What each symbol does to the units:
~: j615->j176, j699->j476, j624->j13, j88->j962, j777->j789, j13->j296, j296->j912, j322->j188, j807->j176, j890->j434, j744->j123, j487->j77, j102->j98, j883->j882, j968->j645, j927->j169, j188->j883, j76->j909, j645->j687, j22->j461, j451->j447, j687->j367, j281->j988, j569->j281, j500->j927, j684->j281, j244->j632, j434->j941, j113->j500, j812->j451, j331->j113, j882->j615, j909->j324, j941->j407, j862->j52, j773->j890, j77->j22, j957->j812, j734->j744, j994->j773, j98->j734, j74->j962, j447->j994, j176->j476, j75->j968, j988->j110, j324->j76, j52->j487, j962->j75, j789->j892, j407->j88, j632->j331, j783->j909, j169->j434, j476->j883, j123->j188, j110->j322, j892->j624, j461->j957, j367->j777, j315->j110, j912->j699
&: j615->j624, j699->j102, j624->j296, j88->j75, j777->j892, j13->j912, j296->j98, j322->j862, j807->j476, j890->j632, j744->j188, j487->j22, j102->j734, j883->j615, j968->j687, j927->j451, j188->j909, j76->j281, j645->j367, j22->j957, j451->j324, j687->j777, j281->j110, j569->j77, j500->j812, j684->j22, j244->j22, j434->j407, j113->j927, j812->j684, j331->j500, j882->j699, j909->j76, j941->j88, j862->j734, j773->j244, j77->j461, j957->j451, j734->j123, j994->j169, j98->j76, j74->j176, j447->j22, j176->j883, j75->j645, j988->j322, j324->j569, j52->j77, j962->j968, j789->j624, j407->j962, j632->j52, j783->j52, j169->j941, j476->j882, j123->j862, j110->j684, j892->j13, j461->j451, j367->j789, j315->j98, j912->j102

The rows follow the links: the fewer symbols apart two units are, the more alike their rows tend to be.

Each row is also shifted at random along 6 hidden directions that mean nothing.

Some units, each with a row of numbers:
j407: [ 21   2   2   4   5  -8  -3   9  -1   9  15  -5  -2   3   3   8  11  -2   7  -2  -3  -7   2   4   9   3   2  -5   8  -5  13  12  -3  -1   4  -9  -8  -2  -3]
j315: [-24  -1   3   2  10  -1 -24   3  -5  -4   4   9  -9  -1  -9   7   4 -27 -13  11 -11 -22  -2   8  -9  -7 -12  16   3   0   6 -20  -1  19  -2  12   8   0  11]
j447: [  7  17  -9 -20   9 -10  -4 -12  -3  -6 -11 -25 -25   6   6  -4  24  10   1  -5  12 -14 -21 -15 -16  -3   5   2  10   5  -5  -2  -4  -3  -6  -2  23 -11 -18]
j927: [ 13   5  -5 -14  -2  -7  27 -15 -23 -13  -7 -15   3   6   5  -9  11  11  -6  -4   9   4 -12  -6  -7   5   9  -8   2   7  -8  10 -16  19   9  -7   4 -16   0]
j123: [ 13  -4   1  10   6  11 -12   3 -14   0  16   3   2  -2  -3 -13   2  -3   4   6   9   0  10  -6  -8 -10  -6  10   1   3   1  -3   0  -9   2  14   6  -6   2]
j909: [-17  -8   1  21  -6  27 -13  -4  -9   9  16  17  14   3 -10  -7 -21  10  14  13  10  12  18  -9  -1 -12   1  -6  -5   0  -3  -2  10 -21   7  10  -3   7   1]
j734: [ 21  12   2  12  10  17   4   3  18  -1   0 -18  10 -13  -3 -33  20  12   6   4 -13  12  12 -16  -7  -4  -9   5  -3  -8  -8  10  -3 -75   0  19  15   3  -8]
j113: [ -6   6  -1   3  -7  -2  17 -13 -19  -6 -13  -8   8   9  -3  -1   5   3  -4  -1  -6   7 -10  -4   4   7   4 -11 -10  -5 -12   6 -17  -9   6  -8  -4  -2   0]
j244: [ -4  -2   0   8  -8  -1  12 -16 -45  -5   1   5  13  16  -7   7  -4  -6  -6   4   0  -1 -11   2   7   2   6 -13  -8  -1  -6   3 -22  25  13 -11 -10  -6  11]
j487: [-31  10  -4  -4   0   5  12 -17  -2  -8 -14 -13   1   5  -7  -6  10   6  -5   9  -8  -1  -9 -11 -13   1   2  -4  -2   0 -12   1  -7 -19   6   3  13  -4  -6]
j807: [-50 -15  12  25 -12  10 -10   3 -50   2   4  13  11   7  -1  -8 -12  -9  -3  -9  19  22   4   1  13  -2   0   5 -19   1  -9  -9 -16   1  -2   6 -17  -2  11]
j783: [ 14   1  -2  -3   7   6  36  -8  -8 -24  -1  -1  26  -7 -10 -14  11 -12 -18  15 -24 -10   0   7 -12   1  -9   0   1   1  -1  10 -17  23  21   7   7 -13  23]
j169: [-12  14   2  -1   7 -12  19   0   6   0  -8 -20   2   1   0   2  25  -2  -3  -1 -23  -7  -8   0   7  11  -1  -9   1 -11   2  17 -14 -20   4  -9   0  -1  -3]
j88: [ 25   3   3   2   6  -9  12   9   5   4  11  -6   6  -2   0   6  14  -6  -1   0 -16  -9   2   9  10   7  -1  -6   7  -7  13  17  -7   1   6 -10  -8  -3   3]
j773: [ -9   7  -5  -5   4  -5 -19  -4  -9  11   1  -7 -20  11   5  12   2   9  14  -7  19  -8 -11 -11   1  -5   7  -8   5  -1   1  -1   4  -1  -5  -9   4   0 -17]
j52: [  5   9  -3   5   6  10  -5 -13 -17  -4   2 -12   0   6  -8 -11  13   3   0  11  -3  -8  -5 -14 -13  -6  -2  -2   1  -1  -8  -1 -10 -21   7   9  16  -5  -3]
j988: [-21   1   2  17   2  15 -11  -1   4   5   9   6   9  -1 -11  -3  -4  -3   4  13 -12   0  11  -4  -2  -6  -7  -1  -3  -7  -2  -3   3 -29   5  10   3   8   1]
j500: [  9  12  -5  -4   2  -8  -6  -9   6   4 -16  -6  -8   4  -2  12   2   1   6  -3  -7  -6 -14  -5   7   1   0 -11  -5 -10  -5   2  -1 -18  -2  -9   4   9 -10]
j75: [-30   6   7   5  -1  -6  -7  10   4  10  10 -19 -13   4   3   0  23   5  -6  -2  -4  -2   1  -2  -2  10   8   7  11  -1   5  -1  -6 -25  -7  -3   0  -4 -10]
j789: [ -8  -3   1  -2 -12  -4 -35   1  -1  10   3   3 -26  11   2  14  -8   2  -7  -5  15  -1  -6   1  -6   2  11  14   5   8  -1 -28   8   4 -18  -1  -1   5  -9]
j892: [ 11  -3   2   3 -12  -4 -12  -1   5   4  -6   5  -7   4  -3   9  -8  -4 -10  -1  -5   4  -1   6   2   7   4   6  -5  -1  -5 -15   1  -9 -10  -2  -6   9   0]
j812: [ -2   9  -9  -8   1  -1 -18 -13   9   8 -11  -3 -17   7   0  11  -7  12  15  -1  11  -5  -9 -14  -4  -8   3 -10   0  -1  -6  -5  13 -15  -5  -3  10   8 -19]
j331: [ 10   4  -9 -28   2 -13  27 -13  -4 -17 -14 -10  -4   1  11  -3   5   8  -5  -7  12  -4 -15  -2 -11   3   6  -6   7  12  -3   7  -3  46   4  -8   9 -16  -1]
j862: [-24  -5  -2  11   2  21 -22   3  15  13  13  12  -1  -2  -1  -6 -19  14  22   6  16   9  18 -12  -4 -14  -2  -2   1   2   0  -3  24 -21  -2  11   6  10 -10]

Start, symbols taken left to right, then the unit you end at.
Answer with the unit's name.
[-37   5   2 -14  -3 -12   9  10  34   1  -5 -13 -13  -1   5   9  14   2 -15  -1 -15  -9  -2   8  -6  15   6   9  15   3   8  -2   5   5  -7  -6   2  -1  -4]
~ ~ & ~ ~ ~ -> j13
[ -9  -4   5   9  -9  -3 -38   2 -11   9  -4   8 -20   8  -4  12  -9 -12  -9  -5   7   1  -8   4   4   0   2  15  -7  -1  -4 -28  -1 -11 -19   3  -7  10  -2]
~ ~ & ~ -> j734
[ 24  -9  -1  -9 -16  -1   3  -2 -10  -2   9  -1  -7   8   5  -3  -6  14 -10  -3  20   9   1   1 -11   7  17  10   9  16  -2 -11   0  24  -4  -4  -4 -11   1]
~ ~ ~ & -> j296
[ 17   2   3   3  -5 -11 -20   7   9  10   6  -3 -13   5  -3  18   7  -9 -11   1 -14 -11  -5  10   4  10   6   7   7  -4   8 -11  -3  -7  -7  -7  -7   7   0]
~ & & & & -> j98
[ 23 -11   5  23  -5  18 -16  -2 -38  -1  17  13  13   4 -11 -12  -8  -9  -5   8   5   8   8   1  -1  -9  -3   9 -10   1  -5 -11 -13  -8   5  13  -5  -3  14]
~ & ~ & ~ -> j324
[-15   1   1  -8  -5   0  11   2  31  -8 -22   3   0 -11   1  -5  -7   1 -12  -3 -13   9   1   5  -2   6  -4   7  -6   0  -9  -7   7  -8  -9   6   2   8   3]
~ ~ & & -> j734
[-17   4   6   8   4 -12   9   8  12   7   0  -2   8  -1  -4  17  10 -15  -2   2 -30 -12  -1  13  17  10  -4 -10   0 -14  11  15  -7  -5   7 -13 -12   7   5]
& & ~ ~ ~ -> j687
[ 12  -3   4  -2  -2 -11  -7   9 -10   5  18  -5 -10   7   2  12  12  -7 -11   0   1 -13  -3  11  -2   7   8  10  14   5  13  -6  -8  24  -2  -9  -6 -10   4]
~ ~ & ~ ~ -> j892
[-18 -12   3   3 -17   3  -1  -2  -3  -3  -8  21   6   2  -3   8 -25  -6 -12  -1  -1  12   2  12   6   4   3   4 -12   2  -7 -16   3  17  -4  -2 -14   7  11]
~ ~ ~ & & ~ -> j744
[ -1  -8   3   7  -2   5   6  14   5  10  10   3  10  -6  11  -7  -7  14  17 -11  13  18  14  -3  14   0   2  -7  -2   0   5  16   8  -9  -1  -4 -12   2  -4]
& ~ & ~ ~ & & -> j615
[-22   2   4  -3   2  -7  12  12   9   3   7 -12  -2   0   5   2  16   1  -4  -3  -6  -4   2   5   1   9   5   2  11   1   9   9  -3   5   0  -5  -2  -7  -2]
& ~ ~ ~ -> j367
[-41  -3   9  18  -6  10   0   2 -23   0  -6  -6   7  -2   2 -25   3   5   1 -11  11  27   5  -9   6   1  -1   5 -15  -2 -14  -1 -13 -41  -7  11  -4  -1  -2]
& ~ & ~ -> j13
[ 29   2  -2   5   2   1  -1   1 -11  13  19 -14  -4   5   9  -8   8  23  20  -6  20   7   5 -14   3  -1  11 -10   9   3   5  16   0 -18   2  -6  -1  -6 -14]
~ ~ & ~ & & -> j367
